Below is a small trained network, with its code and all its weights. Each question gives an input and a class and asks what happens when units are switched off, that is, made to give their printed mean instead of their output.

import numpy as np


def w(rows, s, z=0):
    codes = np.array(rows[::2]) - 128.0
    scale = np.full(codes.shape[1], s)
    scale[-1] = z or s
    return codes * scale


def f(y):
    return y / 2 * (1 + np.tanh(0.7978845608 * (y + 0.044715 * y**3)))


def log_softmax(a):
    a = a - a.max(-1, keepdims=True)
    return a - np.log(np.exp(a).sum(-1, keepdims=True))


def net(x, mask):
    res = np.array(x, float).reshape(1, 4) / 4 @ E
    y = f(res @ A[0][:, :-1].T + A[0][:, -1])
    res = res + np.where(mask, y, B[0][:, -1]) @ B[0][:, :-1]
    return log_softmax(res[-1] @ U[:, :-1].T + U[:, -1])


A, B = {}, {}
E = w([
[101,105,252,119],'x0',
[139,226,165,178],'x1',
[62,99,117,181],'x2',
[130,128,128,128],'x3',
],0.011)
A[0] = w([
[131,190,163,124,21],'neuron 1',
[151,113,119,93,147],'neuron 2',
[138,140,71,106,182],'neuron 3',
[41,64,120,218,111],'neuron 4',
[111,136,134,162,107],'neuron 5',
[88,106,121,133,105],'neuron 6',
[112,155,98,182,114],'neuron 7',
[153,223,169,158,110],'neuron 8',
[161,182,101,140,38],'neuron 9',
[156,135,81,115,142],'neuron 10',
[99,123,182,132,185],'neuron 11',
[149,139,55,110,216],'neuron 12',
[151,182,160,147,150],'neuron 13',
[123,110,148,97,151],'neuron 14',
[135,95,148,99,143],'neuron 15',
[169,146,30,80,30],'neuron 16',
[107,71,95,100,211],'neuron 17',
[159,137,186,62,120],'neuron 18',
[146,126,106,153,129],'neuron 19',
[88,62,64,130,2],'neuron 20',
[132,131,125,168,128],'neuron 21',
[102,121,195,159,15],'neuron 22',
[93,136,171,130,140],'neuron 23',
[127,130,149,140,104],'neuron 24',
[90,188,84,248,116],'neuron 25',
],0.017,0.0077)
B[0] = w([
[186,85,130,115,157],'neuron 1',
[92,121,142,139,162],'neuron 2',
[139,167,138,175,210],'neuron 3',
[230,183,112,193,239],'neuron 4',
[109,156,136,123,144],'neuron 5',
[165,132,133,128,148],'neuron 6',
[82,117,133,90,178],'neuron 7',
[205,164,103,186,232],'neuron 8',
[79,129,134,143,167],'neuron 9',
[155,142,117,170,188],'neuron 10',
[136,93,124,93,215],'neuron 11',
[122,188,130,192,247],'neuron 12',
[157,168,129,158,199],'neuron 13',
[110,109,149,96,164],'neuron 14',
[93,98,127,100,168],'neuron 15',
[246,74,133,75,222],'neuron 16',
[181,101,123,82,229],'neuron 17',
[90,72,128,80,197],'neuron 18',
[116,136,140,133,150],'neuron 19',
[55,186,139,174,180],'neuron 20',
[103,139,125,118,145],'neuron 21',
[133,198,105,197,173],'neuron 22',
[158,121,129,133,183],'neuron 23',
[139,153,116,125,135],'neuron 24',
[4,74,142,66,250],'neuron 25',
],0.022,0.011)
U = w([
[255,114,93,121,164],'0',
[148,228,92,216,2],'1',
[3,82,157,52,238],'2',
],0.0083,0.00059)

Each question gives the input, the list of numbers given to net, and the class t.
The units are the neurons (one row each of A and B). Each row of codes is followed by its name. A weight is (code - 128) times the scale printed after its matrix; where a second scale follows, it is the last column's (A, B and U).
mask holds one flag per neuron, in row order. A switched-off neuron (its flag False) gives its mean, the last column of its row in B, instead of its output. The means were averaged over made-up inputs and are rounded, as every weight is.
A unit's drop is (log p(t) with every unit on - log p(t) with that unit switched off) / (log p(t) with every unit on - log p(t) with every unit switched off).
The circuit of an input: a set's keep is (log p(t) with only the set's units on - log p(t) with every unit switched off) / (log p(t) with every unit on - log p(t) with every unit switched off). Starting from the 12 units with the biggest drops (on a tie, the unit counted first), units are removed one at a time, each time the one whose removal leaves the highest keep (on an exact tie, the one counted first), for as long as the keep stays at least 0.8.
circuit, biggest first: the units of the circuit, biggest drop first
top k neurons: the k neurons with the biggest drops, biggest first
drop of u: that unit's drop, to one decimal
input [-3,1,5,-6], class 2: circuit, biggest first	(neuron 25)
input [-8,-7,7,-8], class 1: top 2 neurons	(neuron 20; neuron 12)
input [-7,-5,6,-5], class 1: top 2 neurons	(neuron 20; neuron 12)
input [0,8,5,-2], class 2: top 3 neurons	(neuron 25; neuron 12; neuron 7)
input [-1,-8,5,-6], class 1: top 2 neurons	(neuron 20; neuron 16)
input [-2,-8,1,2], class 1: top 2 neurons	(neuron 20; neuron 12)
input [-5,-6,3,6], class 1: top 3 neurons	(neuron 20; neuron 12; neuron 3)
input [-2,-3,2,-6], class 1: top 3 neurons	(neuron 16; neuron 20; neuron 11)
input [-5,-5,5,-1], class 1: top 2 neurons	(neuron 20; neuron 12)
input [-3,-6,4,4], class 1: drop of neuron 20	2.3
input [-2,-8,8,-2], class 1: drop of neuron 20	2.9
input [-2,-5,2,-7], class 1: drop of neuron 11	0.1
